Below is a small trained network, with its code and all its weights. Each question gives an input and a target symbol and asks what happens when units are switched off, that is, made to give their printed mean instead of their output.

import numpy as np


def w(rows, s, z=0):
    codes = np.array(rows[::2]) - 128.0
    scale = np.full(codes.shape[1], s)
    scale[-1] = z or s
    return codes * scale


def norm(h):
    return h / np.sqrt((h * h).mean(-1, keepdims=True) + 1e-5)


def f(y):
    return y / 2 * (1 + np.tanh(0.7978845608 * (y + 0.044715 * y**3)))


def softmax(a):
    e = np.exp(a - a.max(-1, keepdims=True))
    return e / e.sum(-1, keepdims=True)


def log_softmax(a):
    a = a - a.max(-1, keepdims=True)
    return a - np.log(np.exp(a).sum(-1, keepdims=True))


def net(x, mask):
    ids = ['αεηθμφ'.index(c) for c in x.split()]
    T = len(ids)
    res = E[ids] + P[:T]
    u = 0
    for l in range(2):
        r = norm(res)
        for j in range(2):
            rows = slice(3 * j, 3 * j + 3)
            q, k, v = (r @ M[l][rows].T for M in (Q, K, V))
            z = softmax(np.where(np.tri(T) > 0, q @ k.T / 3**0.5, -1e9)) @ v
            o = O[l][rows]
            res = res + np.where(mask[u + j], z, o[:, -1]) @ o[:, :-1]
        u += 2
        y = f(norm(res) @ A[l][:, :-1].T + A[l][:, -1])
        res = res + np.where(mask[u : u + 16], y, B[l][:, -1]) @ B[l][:, :-1]
        u += 16
    return log_softmax(norm(res)[-1] @ U[:, :-1].T + U[:, -1])


Q, K, V, O, A, B = {}, {}, {}, {}, {}, {}
E = w([
[151,72,237,70,64,214,172,173],'α',
[125,49,155,242,40,146,122,133],'ε',
[165,93,119,181,6,107,241,141],'η',
[55,101,40,168,101,174,83,125],'θ',
[128,139,130,206,215,122,174,102],'μ',
[108,197,176,133,62,208,55,61],'φ',
],0.015)
P = w([
[2,125,211,79,57,40,124,88],'0',
[67,188,137,145,117,213,81,119],'1',
[127,167,131,143,135,176,106,116],'2',
[159,143,136,135,148,165,125,111],'3',
[162,139,140,125,161,174,147,104],'4',
[161,134,144,112,182,181,158,99],'5',
[165,131,128,98,192,177,177,93],'6',
[143,136,155,110,178,180,171,114],'7',
],0.008)
Q[0] = w([
[86,145,96,66,120,139,174,144],'L0H1',
[127,176,70,58,234,11,114,185],'L0H1',
[168,230,120,81,255,53,112,194],'L0H1',
[95,104,150,107,136,186,170,148],'L0H2',
[130,92,121,63,89,108,100,139],'L0H2',
[147,193,104,178,146,68,86,186],'L0H2',
],0.0091)
K[0] = w([
[131,86,146,198,156,110,107,114],'L0H1',
[55,88,121,124,12,131,88,198],'L0H1',
[97,126,182,135,17,128,84,125],'L0H1',
[57,150,134,58,157,111,154,87],'L0H2',
[169,131,117,166,175,186,136,144],'L0H2',
[168,117,109,89,69,160,79,127],'L0H2',
],0.011)
V[0] = w([
[141,154,200,76,23,127,117,6],'L0H1',
[153,196,50,45,122,228,94,73],'L0H1',
[225,66,56,139,66,223,94,144],'L0H1',
[191,174,46,62,24,165,150,188],'L0H2',
[58,208,180,198,143,137,204,55],'L0H2',
[204,190,132,222,254,129,181,45],'L0H2',
],0.0061)
O[0] = w([
[146,187,247,150,121,130,93,100,183],'L0H1',
[109,120,104,123,82,177,70,69,122],'L0H1',
[3,91,159,221,37,251,133,93,152],'L0H1',
[216,129,72,89,103,220,132,116,97],'L0H2',
[117,173,58,148,99,194,129,193,255],'L0H2',
[102,128,201,231,38,156,93,219,26],'L0H2',
],0.0068,0.0054)
A[0] = w([
[169,99,61,140,98,8,148,104,72],'L0N1',
[165,99,177,114,119,110,135,183,157],'L0N2',
[185,140,85,100,124,171,82,139,39],'L0N3',
[113,132,105,105,62,87,86,153,140],'L0N4',
[91,164,90,115,141,167,130,126,123],'L0N5',
[181,97,90,145,101,95,174,110,6],'L0N6',
[132,191,84,126,164,140,120,107,162],'L0N7',
[237,139,142,84,163,48,50,162,169],'L0N8',
[131,135,100,127,129,181,131,118,56],'L0N9',
[60,138,141,146,145,149,134,87,137],'L0N10',
[152,176,149,100,70,153,120,138,114],'L0N11',
[148,173,122,155,167,157,118,141,131],'L0N12',
[107,109,138,146,145,176,113,147,121],'L0N13',
[134,83,128,131,67,152,44,82,46],'L0N14',
[121,85,82,124,151,68,152,76,114],'L0N15',
[165,103,182,135,78,168,130,113,123],'L0N16',
],0.011,0.0021)
B[0] = w([
[166,136,118,108,155,120,78,144,175],'L0N1',
[122,146,128,76,194,127,113,97,167],'L0N2',
[127,98,155,134,175,157,173,198,143],'L0N3',
[163,89,130,197,158,146,100,59,141],'L0N4',
[162,91,124,110,123,30,114,100,208],'L0N5',
[154,137,142,114,92,115,86,159,171],'L0N6',
[185,81,135,134,85,150,158,144,185],'L0N7',
[32,255,56,192,160,126,144,201,153],'L0N8',
[140,132,112,95,133,121,163,181,198],'L0N9',
[130,94,99,166,119,110,61,188,230],'L0N10',
[129,138,116,136,166,64,102,82,198],'L0N11',
[139,85,140,142,83,128,140,183,158],'L0N12',
[178,68,92,112,98,130,102,118,185],'L0N13',
[56,168,135,87,131,172,73,166,228],'L0N14',
[163,104,154,125,149,167,151,120,152],'L0N15',
[143,189,159,80,121,103,134,104,253],'L0N16',
],0.008,0.0054)
Q[1] = w([
[108,140,133,124,158,144,126,94],'L1H1',
[140,100,92,112,180,99,178,118],'L1H1',
[179,94,116,153,89,190,176,153],'L1H1',
[116,150,254,83,92,170,122,91],'L1H2',
[106,79,136,251,124,168,182,136],'L1H2',
[184,73,127,122,158,111,116,174],'L1H2',
],0.012)
K[1] = w([
[123,155,82,90,96,207,146,130],'L1H1',
[79,131,105,155,120,96,116,130],'L1H1',
[195,127,208,168,175,93,186,129],'L1H1',
[213,118,152,146,188,238,188,96],'L1H2',
[158,93,104,99,131,161,199,227],'L1H2',
[73,153,176,133,237,2,137,115],'L1H2',
],0.0098)
V[1] = w([
[37,154,179,125,2,77,133,162],'L1H1',
[120,99,163,99,122,39,106,109],'L1H1',
[69,118,112,60,142,48,127,46],'L1H1',
[134,22,58,172,140,101,117,115],'L1H2',
[227,127,86,130,61,116,151,186],'L1H2',
[166,122,34,120,93,86,79,46],'L1H2',
],0.0085)
O[1] = w([
[209,112,86,185,187,37,102,163,180],'L1H1',
[212,75,167,183,208,52,160,113,205],'L1H1',
[156,77,158,123,71,184,189,234,194],'L1H1',
[216,168,139,117,154,228,1,139,2],'L1H2',
[122,203,141,204,9,169,238,110,134],'L1H2',
[199,194,29,137,107,113,156,110,219],'L1H2',
],0.007,0.0028)
A[1] = w([
[67,212,81,75,125,100,86,39,100],'L1N1',
[182,74,155,124,105,11,101,154,119],'L1N2',
[75,66,139,145,103,24,150,99,2],'L1N3',
[107,94,37,121,158,103,212,195,144],'L1N4',
[99,168,239,155,59,144,78,87,195],'L1N5',
[85,81,98,221,59,114,135,163,120],'L1N6',
[194,155,180,143,103,119,244,180,106],'L1N7',
[68,63,197,116,202,165,195,77,133],'L1N8',
[167,177,122,2,190,100,166,181,133],'L1N9',
[70,182,161,161,173,56,165,141,190],'L1N10',
[158,134,122,123,161,244,89,77,227],'L1N11',
[177,200,203,106,137,84,167,98,148],'L1N12',
[86,181,190,106,139,114,62,92,123],'L1N13',
[146,68,93,203,126,111,100,183,62],'L1N14',
[86,145,151,137,110,178,143,145,59],'L1N15',
[62,168,47,97,42,139,164,156,172],'L1N16',
],0.0086,0.0024)
B[1] = w([
[120,112,180,199,136,89,118,1,178],'L1N1',
[117,114,208,119,122,145,140,92,177],'L1N2',
[146,114,97,117,91,198,146,143,171],'L1N3',
[132,174,157,145,111,110,109,73,209],'L1N4',
[129,113,108,143,170,59,163,74,233],'L1N5',
[157,172,119,60,119,154,132,153,230],'L1N6',
[190,148,107,147,136,79,144,135,254],'L1N7',
[73,142,165,56,115,150,146,127,193],'L1N8',
[25,112,128,107,102,143,51,156,181],'L1N9',
[110,127,35,163,102,148,113,142,206],'L1N10',
[96,82,20,173,118,170,91,139,247],'L1N11',
[149,114,55,61,136,218,99,164,209],'L1N12',
[124,166,62,109,109,85,135,47,181],'L1N13',
[130,141,141,106,151,160,130,88,192],'L1N14',
[140,66,98,94,149,136,125,128,139],'L1N15',
[161,87,187,140,173,128,112,162,255],'L1N16',
],0.0091,0.0053)
U = w([
[28,137,152,13,64,129,124,156,147],'α',
[200,112,227,127,247,93,39,171,235],'ε',
[228,195,113,118,76,103,191,146,208],'η',
[165,138,34,96,106,208,2,162,2],'θ',
[56,240,109,157,174,41,62,236,170],'μ',
[105,143,117,170,114,32,59,12,84],'φ',
],0.0077,0.00083)

Each question gives the input, a string of symbols that net reads in full, and the target symbol t.
The units are the heads (3 rows each of Q, K, V and O) and the neurons (one row each of A and B). Each row of codes is followed by its name. A weight is (code - 128) times the scale printed after its matrix; where a second scale follows, it is the last column's (O, A, B and U).
mask holds one flag per unit, layer by layer, with each layer's heads first. A switched-off unit (its flag False) gives its mean, the last column of its rows in O or B, instead of its output. The means were averaged over made-up inputs and are rounded, as every weight is.
A unit's drop is (log p(t) with every unit on - log p(t) with that unit switched off) / (log p(t) with every unit on - log p(t) with every unit switched off).
The circuit of an input: a set's keep is (log p(t) with only the set's units on - log p(t) with every unit switched off) / (log p(t) with every unit on - log p(t) with every unit switched off). Starting from the 12 units with the biggest drops (on a tie, the unit counted first), units are removed one at a time, each time the one whose removal leaves the highest keep (on an exact tie, the one counted first), for as long as the keep stays at least 0.8.
circuit, biggest first: the units of the circuit, biggest drop first
k most important neurons: the k neurons with the biggest drops, biggest first
top k neurons in layer l: the k neurons of layer l with the biggest drops, biggest first
heads that matter: for each layer, one digit per head in row order, 1 if its drop is at least 0.15 and else 0, layers parted by /
input α μ ε φ, target α: top neuron in layer 0	(L0N3)
input θ η μ θ α μ ε, target α: heads that matter	11 / 10
input μ φ θ θ η φ α α, target μ: heads that matter	10 / 00
input α θ η φ φ ε, target φ: circuit, biggest first	(L0H1 L1N5)
input μ η η, target μ: circuit, biggest first	(L0H1 L0N8)
input α μ η μ, target η: heads that matter	11 / 01
input θ η η μ η α α, target θ: top 2 neurons in layer 0	(L0N16 L0N2)
input φ ε α μ ε α θ, target φ: circuit, biggest first	(L1H1 L1N1)
input φ ε θ μ φ η, target φ: circuit, biggest first	(L1H1 L1N1 L0N12)
input ε η μ, target ε: 2 most important neurons	(L0N14 L0N16)
input ε φ μ, target ε: heads that matter	11 / 01
input α η φ μ α ε α, target α: heads that matter	10 / 10
input φ η μ θ α η, target φ: heads that matter	10 / 10
input α μ η, target α: heads that matter	11 / 11
input μ φ ε ε α α φ, target μ: heads that matter	10 / 00
input μ μ η μ ε, target μ: circuit, biggest first	(L0H2)
input ε θ ε α, target α: heads that matter	00 / 01
input η ε θ η η μ α, target η: top 2 neurons in layer 1	(L1N5 L1N16)
input η η η α μ, target η: heads that matter	01 / 01
input φ φ α θ μ, target φ: 3 most important neurons	(L1N5 L1N1 L0N12)
input η φ θ μ ε φ α, target η: 2 most important neurons	(L0N14 L0N7)
input α θ θ μ ε φ, target α: heads that matter	10 / 01
input μ μ θ ε α η μ, target μ: circuit, biggest first	(L0H2)
input μ η η θ ε, target μ: circuit, biggest first	(L0H1 L0N8)
input α η η η α μ, target α: 2 most important neurons	(L1N8 L0N12)
input μ η η ε α, target μ: circuit, biggest first	(L0H1 L0N8)
